Here is a tiny trained network, its code and every weight. The questions are about switching its units off for an input and a class, where a switched-off unit gives its printed mean instead of its output.

import numpy as np


def w(rows, s, z=0):
    codes = np.array(rows[::2]) - 128.0
    scale = np.full(codes.shape[1], s)
    scale[-1] = z or s
    return codes * scale


def norm(h):
    return h / np.sqrt((h * h).mean(-1, keepdims=True) + 1e-5)


def f(y):
    return np.maximum(y, 0)


def log_softmax(a):
    a = a - a.max(-1, keepdims=True)
    return a - np.log(np.exp(a).sum(-1, keepdims=True))


def net(x, mask):
    res = np.array(x, float).reshape(1, 3) / 4 @ E
    u = 0
    for l in range(2):
        y = f(norm(res) @ A[l][:, :-1].T + A[l][:, -1])
        res = res + np.where(mask[u : u + 12], y, B[l][:, -1]) @ B[l][:, :-1]
        u += 12
    return log_softmax(norm(res)[-1] @ U[:, :-1].T + U[:, -1])


A, B = {}, {}
E = w([
[110,191,255,133,104,132],'x0',
[134,48,151,121,64,148],'x1',
[190,63,152,57,175,146],'x2',
],0.0075)
A[0] = w([
[141,184,205,118,134,145,107],'L0N1',
[185,116,96,71,160,168,134],'L0N2',
[115,100,129,170,68,79,31],'L0N3',
[66,185,115,195,244,85,127],'L0N4',
[93,40,102,109,82,88,121],'L0N5',
[98,130,105,102,29,127,2],'L0N6',
[131,110,55,121,2,157,23],'L0N7',
[160,122,12,118,108,72,19],'L0N8',
[11,115,129,188,45,160,189],'L0N9',
[167,27,146,157,70,138,10],'L0N10',
[138,75,83,105,77,126,60],'L0N11',
[122,188,172,113,35,176,92],'L0N12',
],0.0085,0.0033)
B[0] = w([
[215,112,153,51,78,91,226],'L0N1',
[163,183,142,84,231,148,205],'L0N2',
[67,118,213,161,184,180,157],'L0N3',
[47,172,117,178,175,178,219],'L0N4',
[105,40,123,149,106,91,197],'L0N5',
[85,94,193,157,163,178,155],'L0N6',
[173,65,174,117,55,36,179],'L0N7',
[133,127,93,124,2,15,188],'L0N8',
[93,164,146,179,232,205,254],'L0N9',
[78,90,113,200,201,197,196],'L0N10',
[172,101,183,104,53,42,177],'L0N11',
[170,202,100,147,44,79,224],'L0N12',
],0.0078,0.0062)
A[1] = w([
[167,125,35,106,155,174,119],'L1N1',
[78,161,67,182,190,185,97],'L1N2',
[101,102,68,106,89,204,2],'L1N3',
[139,72,110,148,95,87,122],'L1N4',
[148,131,60,140,167,165,97],'L1N5',
[168,125,113,45,226,208,114],'L1N6',
[98,114,192,112,99,194,101],'L1N7',
[142,59,28,70,74,81,103],'L1N8',
[116,193,80,104,126,142,102],'L1N9',
[64,175,7,154,185,157,96],'L1N10',
[48,169,132,165,159,77,185],'L1N11',
[76,196,93,154,124,52,109],'L1N12',
],0.011,0.009)
B[1] = w([
[90,161,133,174,78,63,162],'L1N1',
[87,244,113,129,82,130,199],'L1N2',
[229,117,137,189,170,70,128],'L1N3',
[101,127,98,100,119,65,180],'L1N4',
[117,188,165,228,46,115,147],'L1N5',
[111,60,164,136,174,200,216],'L1N6',
[93,178,77,164,119,91,176],'L1N7',
[180,235,97,90,185,86,194],'L1N8',
[53,145,147,202,193,181,165],'L1N9',
[80,212,91,217,53,180,200],'L1N10',
[107,131,101,146,126,185,254],'L1N11',
[109,165,45,156,170,232,199],'L1N12',
],0.011,0.0073)
U = w([
[216,195,231,48,53,113,136],'0',
[64,216,132,212,133,223,221],'1',
[208,112,77,45,177,2,135],'2',
[171,48,218,79,242,239,154],'3',
[69,34,175,193,79,74,145],'4',
[173,93,48,27,57,231,2],'5',
[142,143,43,102,80,171,30],'6',
[178,81,75,58,64,215,2],'7',
],0.015,0.009)

Each question gives the input, the list of numbers given to net, and the class t.
The units are the neurons (one row each of A and B). Each row of codes is followed by its name. A weight is (code - 128) times the scale printed after its matrix; where a second scale follows, it is the last column's (A, B and U).
mask holds one flag per neuron, layer by layer. A switched-off neuron (its flag False) gives its mean, the last column of its row in B, instead of its output. The means were averaged over made-up inputs and are rounded, as every weight is.
A unit's drop is (log p(t) with every unit on - log p(t) with that unit switched off) / (log p(t) with every unit on - log p(t) with every unit switched off).
The circuit of an input: a set's keep is (log p(t) with only the set's units on - log p(t) with every unit switched off) / (log p(t) with every unit on - log p(t) with every unit switched off). Starting from the 12 units with the biggest drops (on a tie, the unit counted first), units are removed one at a time, each time the one whose removal leaves the highest keep (on an exact tie, the one counted first), for as long as the keep stays at least 0.8.
circuit, biggest first: the units of the circuit, biggest drop first
unit that matters most: the unit with the biggest drop
top k neurons: the k neurons with the biggest drops, biggest first
k most important neurons of layer l: the k neurons of layer l with the biggest drops, biggest first
drop when u is switched off: that unit's drop, to one decimal
input [-4,-3,5], class 3: circuit, biggest first => [L1N6]
input [-4,0,7], class 3: 2 most important neurons of layer 0 => [L0N2, L0N12]
input [-4,3,8], class 3: top 2 neurons => [L0N2, L1N6]
input [-1,3,-3], class 4: top 2 neurons => [L0N7, L0N5]
input [7,-1,8], class 0: 3 most important neurons of layer 1 => [L1N12, L1N11, L1N9]
input [-3,8,8], class 3: 4 most important neurons of layer 0 => [L0N2, L0N10, L0N8, L0N12]
input [1,8,-2], class 4: top 2 neurons => [L0N7, L0N5]
input [5,3,-1], class 0: 2 most important neurons of layer 0 => [L0N1, L0N4]
input [-8,-2,-5], class 6: 2 most important neurons of layer 0 => [L0N8, L0N7]
input [-1,4,-3], class 4: 4 most important neurons of layer 0 => [L0N7, L0N5, L0N11, L0N4]
input [0,5,3], class 2: top 2 neurons => [L0N9, L0N5]
input [-5,-1,7], class 2: 3 most important neurons of layer 0 => [L0N9, L0N8, L0N4]
input [4,8,1], class 4: top 2 neurons => [L1N12, L0N4]
input [-1,6,5], class 3: unit that matters most => L0N10
input [1,6,0], class 4: drop when L0N7 is switched off => 0.3
input [8,-4,3], class 0: drop when L0N1 is switched off => 0.6
input [4,0,0], class 0: drop when L0N1 is switched off => 0.8
input [8,7,2], class 0: 3 most important neurons of layer 0 => [L0N1, L0N4, L0N12]
